[128 = 0]

[ 94 165 119 131 134 122 122 114 139 143  94 125 202 125 142 146 151 136
 183 124 119 122 141 124 118 176  87 115 138 153 131  84 137 116 158 159
 140 111]
pilo
[149 157 111 121 134 146 119 147 140 175  94 128 184 127 128 156 143 147
 208 164 136 159 158 128 139 168 100  98 144 155 143  80 131 116 121 153
 138  96]
nisib
[145  96 140 149 134 151 115 187 129 170  77 134 195 106 133 153 143 161
 177 132  94 127 138  95 136 148 108  92 120 151 157 146 150 137 119 182
 123 110]
nisib
[ 80  92  96 126 135 109 119  71 129 138  91  69 210 126 147 105 133  93
 101  99 146 139  89 134 108 145 123 153 160  40 136  87  92 126 139 123
 123 138]
lim
[117 137  88 142 123 140 119 153 138 168 144 169 133 121 154 183 133 103
 176 138 143 131 131 116 126 135  90 140 152 160 123  90 131 105 119 112
 138 110]
pilo
[148 157 122 144 127 140 156 169 131 135 132 157 128 124 116 141 124 124
 161 130 113 138 153 139 127 136 108  94 120 174 145 115 140 105 131 133
 144 109]
pilo
[ 71 126  85 146 128 108 130 180 134 164 129 190 108 137 127 145 144  97
 164 118 131 123 120 145 150 153 108 135 113 129 115 141 141 131 134 129
 134 112]
Sigev
[ 95 155 134 142 139 142 112 103 126 149 113 130 201 109 135 137 130  66
 140 132 152 144 139 108 122 139  97 113 148 134 146  93 133 112 107 128
 141 111]
pilo
[108 143 120 152 133 138 122 155 136 147 103 140 147 124 117 149 120 100
 122 137 125 130 135 135 114 141  98 120 132 138 138 141 144 113 125 140
 138 104]
pilo
[101 101  55 158 119 126 143 134 130 159 103 173 158  96 161 161 130 140
 169 143 148 102 119 124 129 155 123 140 156 130 120 129  95 117 156 130
 107 116]
lim
[149 147  91 143 122 147 169 153 139 139 113 160 138 133 143 150 154 132
 179 152  97 123 136 127 126 137 113 102 159 135 125  99 134 130 125 145
 138 114]
nisib
[188 144  85 145 126 161 158 142 142 159 139 133 147 125 135 146 158 169
 196 152 113 132 146 104 119 141 103  90 152 127 132  97 123 117 120 130
 134 116]
nisib
[145 136 160 117 142 140 109 206 129 158  79 121 190  91 127 172 148 145
 176 133 121  93 130 100 122 151 100 140 124 140 166 128 146 117 126 152
 128 102]
nisib
[134 144 104 151 122 136 115 144 132 167 109 137 167 139 128 150 136  99
 153 130 126 147 135 133 109 129  99 117 131 131 134 101 132 109 149 142
 137  96]
pilo
[ 95 118 106 174 115 125  98 123 117 159 115 176 175  95 145 171 128 122
 149 161 177 111 109 109 136 143 138 138 158 128 143 137 110 130 135 152
 123 111]
lim
[ 75 154 111 148 149 122 110 170 128 147 111 208 143 136 127 155 133 105
 153 130 208 125 107 143 159 196 126 135 121 170 131 162 127 131 150 161
 137 107]
Sigev
[125 103 127 148 110 137 122 127 124 148 147 125 143  83 127 141 100 134
 113 130 137 139 117 133 104 103 124 123 153 128 138 137 122 135 121 100
 136 141]
lim
[ 78 114 125 139 147 111 121 168 125 131  90 163 147 138 131 138 119  84
 119 156 136 114 107 149 122 122 145 145 132 104 139 130 111 142 142 149
 126 101]
lim
[162 161 103 127 119 160 138 180 139 166 144 178 123 118 126 143 148 180
 224 159 131 133 147 106 129 146 117  80 134 177 125 112 136 134 122 135
 131 111]
nisib
[ 92 170  99 165 136 140 134 143 138 146  87 230 149 118 135 178 161  96
 182 162 165 109 117 138 139 199  96 123 140 184 135 144 131 113 155 173
 147  83]
Sigev
[120 142 126 142 126 144 109 143 140 183 121 132 205 118 116 145 139  98
 181 128 132 165 138 129 143 152  88  85 140 146 146  99 122 106 119 160
 146 100]
pilo
[ 87 137 118 127 126 115 112  58 131 123  86 127 172 132 159 137 137 115
 128 125 172 136 107 128 134 154 139 148 148 122 124 125  93 148 135 157
 114 125]
lim
[126 115 144 151 125 129 115 199 139 160  85 130 181 122 126 135 143 138
 189 127 111 132 132  96 135 140 111 123 133 112 149 139 142 144 114 173
 126 113]
nisib
[ 88 126 107 166 120 132 115 251 132 176  78 167 185 138 113 172 122  58
 180 150  97 133 133 157 123 145  93 125 129 111 151 110 135 102 138 171
 138  74]
pilo
[ 90 161 145 127 146 116 112  85 140 130  67  81 216 129 140 157 137 118
 156  94 130 149 144  98 116 146  84 159 147 166 153  77 131 130 105 156
 135 122]
pilo
[145  65 105 157 118 130 154 135 109 148 161 156  92  58 124 180  78 142
  83 166 160  89 146 120 111  82 141 160 150 140 142 124  70 106 127  60
 130 123]
lim
[110 132 190 129 133 118 111 122 111  89 128 169 123 107 129 113  97 100
  66 141 147 115 128 166 120 118 167 138 111 134 138 178 125 134 143 136
 135 121]
Sigev
[123 179  78 144 127 152 136 133 146 161  85 198 177 134 152 171 178 145
 230 155 128 126 134 111 143 193  93 116 154 183 126 101 130 117 143 185
 138 106]
nisib
[183 107 156 137 121 140 104 177 127 170 111 105 187  95 120 140 106 140
 162 113 111 136 129  98 136 119 122 135 131 121 156 138 106 128 109 141
 129 117]
nisib
[ 98 154 130 136 120 133  90 107 142 185 132 116 224 109  65 147 107 121
 192 109 165 162 129 102 148 148  85 121 147 169 150 100 123 128 115 124
 139 131]
pilo
[176  82 134 130 127 150 122 199 131 153 108 131 156  99 125 168 143 166
 193 139 111 107 156  98 127 132 110 111 150 146 166 127 142 126 117 160
 130 105]
nisib
[114 129 104 166 123 130 162 248 128 149 172 222  98  95 131 173  94 120
 176 147  90 101 147 154 141 114  95 115 136 188 121 143 137 116 130 106
 145  93]
Sigev
[119 135 124 131 128 135 115  62 118 149 124 148 133  89 139 140 152 157
 110 118 181 101 101 115 114 155 134 141 144 136 136 156 128 127 136 149
 128 148]
Sigev
[ 80 133 121 109 122  88 105  38 134 139  97  98 217 129 144 106 139 121
 128  99 175 153  80 131 145 193 135 154 152  97 126 123  99 131 135 126
 123 146]
lim
[159 170 147 123 129 133 143 172 128 115 147 178  77  90 115 133 117 129
 122 147 131 118 148 150 121 131 128 112 120 167 133 144 145 123 144 112
 131 107]
Sigev
[121 121 101 157 116 117 147 145 123 140 105 187 157 108 150 147 132 122
 150 158 136 119 128 145 127 151 132 123 145 148 140 123 108 127 152 135
 121 114]
lim
[206 168 127 130 126 143 133 121 134 163 122 113 175 121 120 129 128 172
 176 140 122 167 149 113 141 164 107 102 130 177 145 109 137 127 137 134
 126 126]
nisib
[121 127  85 123 124 127 123 168 132 155 117 169 111 126 140 131 164 132
 179 134 128 108 104 121 140 162 136 127 134 122 123 141 131 135 132 142
 115 118]
Sigev
[122 154 100 129 143 231 131 145 146 162 108 139 177 128 128 162 132 123
 183 138 129 107 144 128 138 169  83 135 149 153 146  79 127 114 130 133
 144  99]
pilo
[119 110  91 131 121 107 137 110 129 132  99 142 149 112 149 157 120 138
 133 146 142 117 109 141 119 144 131 100 152 111  95 111 105 120 150 122
 122 109]
lim
[160 150  99 131 114 145 128 151 133 164 102 127 160 110 139 154 153 161
 216 152 129 144 130 107 140 158 103 106 138 161 138 109 134 125 100 150
 137 119]
nisib
[108 136 132 125 128 134 128 212 133 150  94 181 122 109 132 170 141 135
 168 144 126 104 129 129 141 150 131 115 119 170 135 145 144 135 143 159
 147 104]
Sigev
[140 153 165 144 133 136  86  88 130 164  76  73 252 105 125 133 110 117
 120 110 144 159 144 127 103 149 106 128 126 131 165 112 132 128 136 155
 134 127]
pilo
[164 197 110 122 129 160 137 132 138 152 109 154 162 126 134 135 153 156
 225 158 126 152 155 114 128 165  84  83 142 171 135  85 138 122 101 169
 111 105]
nisib
[152 163  97 139 122 145 134 192 136 146 143 172 129 100 132 154 139 152
 199 131 119 137 144 111 143 162 102  98 130 182 121 122 141 116 126 132
 138 107]
nisib
[150 126  97 175 128 151 144 215 147 157  99 161 196 114 138 140 149 144
 232 144  90 131 134 110 123 161  97  88 151 124 117 123 135 130 129 169
 114  93]
nisib
[130 172 103 121 139 132 138  87 144 144 107 141 166 134 138 156 143 147
 165 129 140 158 134 129 142 180  65 140 139 182 135  85 122 116 139 139
 135 114]
pilo
[ 79 154 135 117 124 133 104 164 128 144 109 180 128 132 117 161 156 106
 170 136 153 102  99 121 144 157 127 134 130 137 133 149 141 128 134 145
 136 103]
Sigev
[107 130 103 128 125 141 124 160 135 139 121 181 134 108 140 146 171 131
 174 151 134  96  96 123 128 163 122 110 141 111 116 142 129 129 139 142
 146 110]
Sigev
[101 118  70 190 132 123 150  92 112 132 110 187 130 135 159 163 129 115
 118 159 143 112 125 139 124 144 127 169 160 146 121 125  98 120 153 147
 127 113]
lim
[101 159 155 119 131 135 103 116 122 119 133 156 123 132 125 135 143  97
 112 122 174 119 105 143 134 146 129 117 119 123 130 141 140 135 133 135
 140 120]
Sigev
[177 147 116 153 118 155 150 168 126 164 134 153 132  96 129 136 136 156
 188 157 109 122 147 126 129 143  97  75 134 152 140 131 140 113 125 145
 140 126]
nisib
[159 142 114  95 126 132 112 137 137 147  67  93 204 150 131 111 164 141
 210 133 130 153 121  99 141 174 114 124 133 134 152 108 132 149 119 182
 117 126]
nisib
[122 112  85 139 123 126 146  79 124 124 119 138 113 110 147 147 147 152
 132 146 152 105 111 122 129 135 143 151 144 138 119 135  94 123 145 115
 127 129]
lim
[ 80 158  74 172 123 137 178 193 137 165  67 220 180 132 138 186 141  80
 184 161 129 118 126 137 135 166  95 133 153 147 131 103 119 114 146 171
 142  76]
pilo

[119 125 137 126 118 153 126 125 129 111 109 122 132 133 126 133 160 132
 123 177 136 131 125 130 124 139 115 148 117 137 137 135 179 167 123 130
 123 133]
(14)
[123 128 135 134 147 125 136 132 124 113 138 127 118 126 130 165 115 128
 129 152 125 129 119 131 130 135 127 134 123 130 116 131 134 146 129 119
 119 131]
(8)
[131 122 122 132 128 129 136 131 127 133 135 128 130 137 131 176  90  99
 131 110 129 120 131 127 125 116 152 105 157 122 130 173  84 103 131 129
 125 124]
(13)
[140 122 121 130 135 114 134 130 126 131 149 133 129 140 135 154  79  96
 142  99 130 124 126 128 129 115 167 101 156 119 119 145  91  95 131 132
 114 126]
(15)
[130 120 126 138 124 117 137 132 129 142 125 116 130 150 139 174  83  83
 136 112 133 122 131 133 115 113 160  99 165 110 135 182  84  97 131 135
 126 125]
(15)
[112 127 135 140 118 137 143 136 121 106 145 109 119 122 131 240 153 161
 124 174 123 134 126 141 113 149  84 137  90 127  91 195  52 188 124  74
 142 132]
(15)
[108 133 145 118  99 136 121 115 128 119  77 112 124 139 125  69 177 117
 138 170 133 131 123 129 133 142 128 156 128 144 177 123 242 142 126 157
 136 127]
(3)
[135 120 116 132 143 117 131 131 126 139 152 130 130 132 134 187  82  94
 137  98 126 120 133 127 123 120 153 105 159 116 129 162  53 100 124 123
 123 133]
(15)
[121 115 114 136 113 127 138 135 133 154 144 117 130 130 147 227  70  93
 130  92 127 119 138 139 111 116 151  83 155 108 109 232  14  91 130  97
 144 122]
(15)
[117 126 130 123 123 126 132 129 122 121 114 117 130 135 142 157 118  86
 143 147 129 122 129 118 127 121 153 118 158 140 150 167 168 121 127 144
 120 131]
(15)
[126 125 129 129 141 121 142 128 127 117 115 123 132 136 136 146 113  89
 145 154 130 124 113 120 137  43 157 122 167 129 166 140 203 130 128 149
 107 133]
(3)
[137 127 124 131 140 119 132 127 126 126 131 133 131 141 138 120 121 102
 138 126 115 130 128 127 130 119 150 117 152 130 135 124 162 110 131 146
 115 131]
(17)
[118 121 128 130  85 141 119 124 134 144  89 114 127 134 142 131 124 101
 131 118 145 119 128 127 118 128 142 112 147 119 160 202 117 106 123 140
 157 121]
(17)
[125 136 133 133 158 118 139 135 117 106 145 121 134 136 135 185 117 117
 133 161 122 129 119 139 136 131 125 125 140 127 114 132 152 149 129 124
 107 137]
(8)
[144 125 125 129 123 115 124 122 131 145 122 139 127 133 127  75 103 100
 146 104 131 125 130 123 133 115 161 121 161 125 147  86 178  91 134 163
 118 123]
(3)
